Each row has a name. Each piece below is followed by the name of the row it came from. Each question is about the rows just above it.

[119  94  94 150 123 138 112  97 115]  rop
[145 125 144 126  86 156 108 138 115]  giveb
[144 136 149 150 123 152 106 122  95]  pizop
[ 94  94 119 139 174  85 178 197 224]  Gereb
asked: [ 94  94 119]	Gereb
asked: [119  94  94 150 123 138 112  97 115]	rop
asked: [144 136 149]	pizop
asked: [ 85 178]	Gereb

[144 136 168 130 163 123 177 154]  laz
[141 150 163 148 215 129 220 167]  daget
[139 136 141 148 163 142 156 145]  Dop
[144 164 141 161 215 152 177 145]  Sele
[160 162 163 170 180 136 198 172]  Bur
[129 151 100 210 232 184 152 138]  pasa
[145 159 190 183 232 155 190 170]  Lur
[137 141 145 139 157 129 160 145]  dira
[149 159 127 152 226 145 173 154]  Gini
[145 151 163 139 168 139 203 156]  berer
[158 177 150 170 197 145 160 167]  pabe
[144 146 159 148 209 129 220 167]  zalab
[145 139 157 129 160] is in which row?	dira
asked: [177 150 170 197]	pabe
The row with [141 148 163] is	Dop
The row with [151 163 139 168 139 203 156] is	berer

[103 140 136 144 147 170  75 114  82 165 138  91 154 145  90 149 207] -> kurel
[103 140 136 144 147 170  75 114  82 192 166  76 153 132  83 157 217] -> Dided
[105 164 152 128 155 157  81  81  84 177 151  84 153 139  86 147 205] -> fas
[100  68  90 188 126 214  54 215  83 126  98 114 155 164 101 109 155] -> lumet
[100  68  88 187 128 214  54 214  82 127  97 114 155 164 101 108 156] -> nafe
[150 173 119 119 146 125 132 114  82 132 146 108 153 137 147  88 154] -> kor
[115  97  97 169 132 189  76 170  95 126 110 113 155 157 116 101 154] -> tuvi
[105  99 197  66  61 154 100 152 159 137  99 164 102  45 196 107 137] -> paleg
[103 140 136 144 147 170  75 114  82 165 138  91 154 145  90 137 192] -> ruda
[108 178 168 108 149 140  93  58  96 182 157  88 147 121 100 146 202] -> zubib
[112  87  92 174 129 196  71 185  95 123 105 116 155 158 116  99 150] -> Bipig
[124 100  95 162 126 182  88 164 109 117 109 120 153 151 132  88 142] -> Fod
asked: [103 140 136 144 147 170  75 114  82 192 166  76 153 132  83 157 217]	Dided
Where do [124 100  95 162] appear?	Fod
Which row holds [ 88 147 121 100 146 202]?	zubib
Where do [100  68  90 188 126 214  54 215  83 126  98 114 155 164 101 109 155] appear?	lumet
asked: [157 116]	tuvi
Where do [114  82 192 166  76 153 132  83 157] appear?	Dided

[ 95 181  65 164] : vami
[136 163 144 165] : gakif
[130 132  34 144] : duvan
[180 102  75  95] : rimen
[139  86  47 141] : posol
[161  94  63 131] : dor
[ 83 134  94 140] : nez
[ 64  94  63 131] : tavub
[179  95  75 102] : tonav
asked: [161  94  63 131]	dor
The row with [180 102] is	rimen
Where do [ 95  75 102] appear?	tonav

[129 129 129 129 125 128 129] : Fesa
[145 132 135 136 133 136 135] : pekig
[228 134 165 136 133 193 121] : Lel
[136 129 131 126 126 127 137] : Ganek
[131 130 130 130 124 129 129] : Pem
[161 135 141 126 130 146 133] : lefaz
[129 127 129 129 126 128 129] : soviz
[129 130 126 126 127 184 132] : lufi
[129 131 129 140 135 143 132] : zafu
asked: [228 134]	Lel
asked: [129 131 126 126 127]	Ganek
asked: [131 129 140 135 143 132]	zafu
[130 130 124 129 129] is in which row?	Pem
asked: [228 134 165 136 133 193 121]	Lel

[151 121 138  96  82 125  68 105 152 103 146 132 179 129 115 110 188  94
  34  98 132 115 119  68 114 133 202  94 173  94  97 196 153  56  96 120
 126 115  98 157 180 165  92 104 175 135 113  75 112] : samiv
[141 139 107 105  82 138  66 111 150  85 145 136 177 137 121 131 191  92
  34 124 130 108 110  49 141 130 193  94 173  90  96 202 146  60  89 119
  93  98 103 162 184 172  91 118 170 127 110  84 117] : gafus
[137 133 119 103  84 144  72 114 152  89 147 136 182 127 122 114 188  89
  24 114 140 113 114  56 134 133 192 104 170  95  98 209 143  48  82 119
 100 111  96 172 181 169  92 111 174 135 120  80 121] : bobi
[164 118 115  95  83 117  67 100 137 113 146 133 177 145 126  86 174 107
  43 106 126 109 118  58 139 130 191 100 175  96  95 172 141  60 100 119
 112 104  93 148 186 169  97 109 173 131 113  72 111] : suso
[155 134 103 111  55 131  47 107 165  80 141 141 178 134 116 125 194  82
  57 118 116 110 118  53 127 130 189 107 179 110  90 184 138  62  91  94
 107  95  95 153 185 164 102 106 186 127 113  81 109] : mon
[155 137 113  73  72 138  67 105 152  88 146 143 166 157 136 104 185 102
  48 123 125  94 130  59 130 140 184 107 182  89  96 188 134  57 107 119
 110 112  75 153 200 182  93  94 173 119 120  51 109] : Zofe
asked: [188 134  57 107 119 110 112  75 153 200 182]	Zofe
The row with [141 141] is	mon
Which row holds [112  75 153]?	Zofe

[138 100  90 107 118 201 219  85 123  58  96 116 128 156 116 164 132 130
 118 133 147 127 106 126 128 133  78] = safa
[161 129 159 143 128 121 128  63 117 129  91  94 116 168 128 128 128 111
  93  73 107 114 111 102  73 105 139] = tusa
[164 110 129 147  72 116 156 116  58 219 128  85  96 123 201 130 111  58
  84 183 123 141 121  71  64 116 128] = vol
[ 34 160 120 160 127 151  81 142 111 160 128  96 128 128 129  94 148  40
 128 150 128  64 110 163 128 135 128] = pige
[ 66 176  98 125 129 158  49 128  67 116 141 160 213  47 168 155 164  70
 146 181 115  93 118 161 212 131 139] = goge
[118 136  44  75 120 128  78  91 144  65 159 224 182 131 128 212 106 171
 141  73 125  89  95 172 177 112 143] = ven
[ 66 176  98 125 129 158  49 128  67 116 141 160 213  47 168 155 164  70
 146 119 169 141 158 151 152 161  83] = Matus
[128 152 139 128  96 171 103 147 155 151 182 120 128 102 128  94 128 123
 130 188 126 151 141 100 129 100 128] = tal
[128  84 128 117 105 129 163 121 169 142 121 120 128 195 126 151  82 139
  94  63 161 128  87 122  95 115  47] = Lasab
[121 128 139 147 101 128 154 102 129 179  99 105 101 152 123  96  75  96
 107  79 128  93 129 124 127 111 125] = Fur
[141 108  99  86 125 128 126 132  67 143  94 157 151 114 128 128 139 122
 132 144 122 135 132 135 123 153 113] = Nof
[151  82 129 118 120 137 166 113 173 124 123 141 101 182  99 125  80 177
 122  59 124 129 133 123  96 114 152] = Tadu
asked: [151  81]	pige
asked: [116 156 116  58 219 128  85  96 123 201]	vol
Where do [128 154 102 129 179  99 105 101] appear?	Fur
asked: [128 139 147]	Fur
asked: [ 66 176  98 125 129 158  49 128  67 116 141 160 213  47 168 155 164  70
 146 181 115  93 118 161 212 131 139]	goge
Where do [ 84 183 123 141 121  71  64] appear?	vol

[165 141  87 141 149 116 161 131 134 153 130 105]  Mopa
[141 165 161 149 131 153 116 134  41 130  87  83]  Fevil
[141 165 161 149 131 153 116 134  41 130  87  73]  Suvek
[141  87 141 149 116] is in which row?	Mopa
asked: [141 165 161 149 131 153 116 134  41 130  87  73]	Suvek
asked: [141  87 141 149 116 161 131 134 153 130 105]	Mopa
Where do [141 165 161 149 131 153 116 134  41 130  87  83] appear?	Fevil
asked: [ 87 141 149 116 161]	Mopa
asked: [161 149 131 153 116 134  41 130  87  83]	Fevil

[104 118  43  38] : fesip
[116 119  55 109] : niza
[104 118 119  86] : Pake
[ 81  76 166 178] : Lom
[119 116  60  31] : Roziz
[ 55 106  55  31] : miza
asked: [118  43  38]	fesip
The row with [ 55 106  55] is	miza
Where do [43 38] appear?	fesip
Which row holds [116 119  55]?	niza
Where do [ 55 109] appear?	niza
Where do [104 118  43  38] appear?	fesip
asked: [104 118  43]	fesip

[110 154 107 174 131 145 112 123 139 147 140 171 161 142  87 162 129 105
 180 106  82 145 138 161 177 124 113 141 105 125] -> rimal
[142 132  83 137 142 148 123 130 141 146 140 132 166 148 135 141 134 103
 133  90 137 130 143 164 177 140 140 144 143 128] -> nasut
[124 113 141 106 153 155 143 121 145 158 152 139 141 144 110  94 143 166
 136 166  92 116 143 136 126 144 142 151 114 108] -> mulo
[148 185 165 196  68  75  93 126  92  79  88 163  83  86  92 200  95  89
 176 110 104 166  90  95 109  76  66  85  95 153] -> Nupet
[121  90  95  83 203 183 165 133 168 184 169  88 128 159 183  77 164 180
  82 133 177 102 141 113  97 188 201 169 178 117] -> Fegig
asked: [200  95  89 176 110]	Nupet
[124 113 141 105] is in which row?	rimal

